Here is a tiny trained network, its code and every weight. The questions are about switching its units off for an input and a class, where a switched-off unit gives its printed mean instead of its output.

import numpy as np


def w(rows, s, z=0):
    codes = np.array(rows[::2]) - 128.0
    scale = np.full(codes.shape[1], s)
    scale[-1] = z or s
    return codes * scale


def f(y):
    return y / 2 * (1 + np.tanh(0.7978845608 * (y + 0.044715 * y**3)))


def log_softmax(a):
    a = a - a.max(-1, keepdims=True)
    return a - np.log(np.exp(a).sum(-1, keepdims=True))


def net(x, mask):
    res = np.array(x, float).reshape(1, 8) / 4 @ E
    y = f(res @ A[0][:, :-1].T + A[0][:, -1])
    res = res + np.where(mask, y, B[0][:, -1]) @ B[0][:, :-1]
    return log_softmax(res[-1] @ U[:, :-1].T + U[:, -1])


A, B = {}, {}
E = w([
[25,99,128,85,102,44,51,87],'x0',
[101,38,29,145,158,122,208,96],'x1',
[108,104,51,133,115,86,173,98],'x2',
[204,183,138,46,166,131,66,213],'x3',
[129,214,77,106,158,1,172,73],'x4',
[78,111,116,85,161,90,48,102],'x5',
[174,186,112,125,116,120,170,129],'x6',
[139,75,33,56,190,60,129,192],'x7',
],0.0093)
A[0] = w([
[115,148,60,154,115,42,52,68,170],'N1',
[129,178,126,101,128,177,137,144,176],'N2',
[155,110,119,88,100,23,121,108,173],'N3',
[76,84,183,146,138,194,54,101,231],'N4',
[137,152,175,152,123,162,43,112,177],'N5',
[199,170,182,51,172,116,98,205,209],'N6',
[98,143,91,82,149,23,130,63,182],'N7',
[60,69,9,129,129,106,140,108,237],'N8',
[60,148,51,131,106,62,116,59,223],'N9',
[113,43,68,91,181,123,169,143,149],'N10',
[188,151,96,100,153,61,80,166,192],'N11',
[214,172,183,56,166,111,144,171,166],'N12',
[109,114,251,171,99,160,18,117,134],'N13',
[209,207,144,183,114,125,209,150,183],'N14',
[114,134,151,128,115,72,144,102,74],'N15',
[130,157,227,126,104,182,145,145,254],'N16',
[142,150,169,182,113,194,183,128,182],'N17',
],0.011,0.005)
B[0] = w([
[66,141,190,38,206,29,216,60,220],'N1',
[78,149,103,198,56,170,114,135,159],'N2',
[97,223,165,94,244,104,155,155,198],'N3',
[188,63,124,148,44,61,42,96,208],'N4',
[86,127,144,117,62,149,58,177,186],'N5',
[71,179,65,203,184,182,2,199,222],'N6',
[22,142,161,30,219,39,164,108,243],'N7',
[175,18,80,86,168,54,204,152,251],'N8',
[131,130,154,91,185,39,175,73,245],'N9',
[203,40,63,174,143,133,124,138,209],'N10',
[53,199,71,131,223,125,136,251,195],'N11',
[69,207,55,196,141,242,69,189,200],'N12',
[135,94,230,107,13,53,58,131,220],'N13',
[161,219,152,151,153,217,193,99,218],'N14',
[138,183,172,101,166,111,177,110,153],'N15',
[125,183,205,162,47,185,97,94,210],'N16',
[183,87,201,204,122,207,174,38,202],'N17',
],0.0084,0.018)
U = w([
[205,213,164,174,105,237,214,65,2],'0',
[99,177,149,60,193,50,176,73,118],'1',
[115,237,52,145,164,186,71,196,103],'2',
[195,9,24,137,158,141,180,119,228],'3',
[142,144,218,122,19,120,32,104,140],'4',
],0.011,0.0035)

Each question gives the input, the list of numbers given to net, and the class t.
The units are the neurons (one row each of A and B). Each row of codes is followed by its name. A weight is (code - 128) times the scale printed after its matrix; where a second scale follows, it is the last column's (A, B and U).
mask holds one flag per neuron, in row order. A switched-off neuron (its flag False) gives its mean, the last column of its row in B, instead of its output. The means were averaged over made-up inputs and are rounded, as every weight is.
A unit's drop is (log p(t) with every unit on - log p(t) with that unit switched off) / (log p(t) with every unit on - log p(t) with every unit switched off).
The circuit of an input: a set's keep is (log p(t) with only the set's units on - log p(t) with every unit switched off) / (log p(t) with every unit on - log p(t) with every unit switched off). Starting from the 12 units with the biggest drops (on a tie, the unit counted first), units are removed one at a time, each time the one whose removal leaves the highest keep (on an exact tie, the one counted first), for as long as the keep stays at least 0.8.
circuit, biggest first: the units of the circuit, biggest drop first
k most important neurons: the k neurons with the biggest drops, biggest first
drop when u is switched off: that unit's drop, to one decimal
input [-1,1,-8,8,5,-1,-8,-6], class 2: 2 most important neurons => [N6 N12]
input [-8,-3,6,-2,8,-6,5,3], class 0: circuit, biggest first => [N14]
input [-2,-2,-4,8,-3,-2,8,-8], class 4: 2 most important neurons => [N13 N16]
input [0,-6,0,6,8,-5,2,-8], class 2: 2 most important neurons => [N6 N12]
input [-5,0,2,-7,4,4,6,-4], class 0: 2 most important neurons => [N14 N17]
input [-8,8,0,-2,5,1,7,0], class 3: 3 most important neurons => [N16 N8 N10]
input [-7,-8,5,0,-6,3,8,-1], class 0: 2 most important neurons => [N17 N14]
input [-3,-4,6,1,-2,-3,-8,8], class 3: 3 most important neurons => [N10 N16 N14]
input [4,-6,-4,-3,-2,3,6,5], class 2: drop when N6 is switched off => 0.2
input [-1,-4,-8,5,1,-8,-2,-5], class 4: drop when N13 is switched off => 2.7
input [7,6,2,-7,-1,-7,-6,6], class 3: 2 most important neurons => [N10 N8]
input [-3,4,0,6,-6,-1,2,0], class 2: drop when N6 is switched off => 0.1
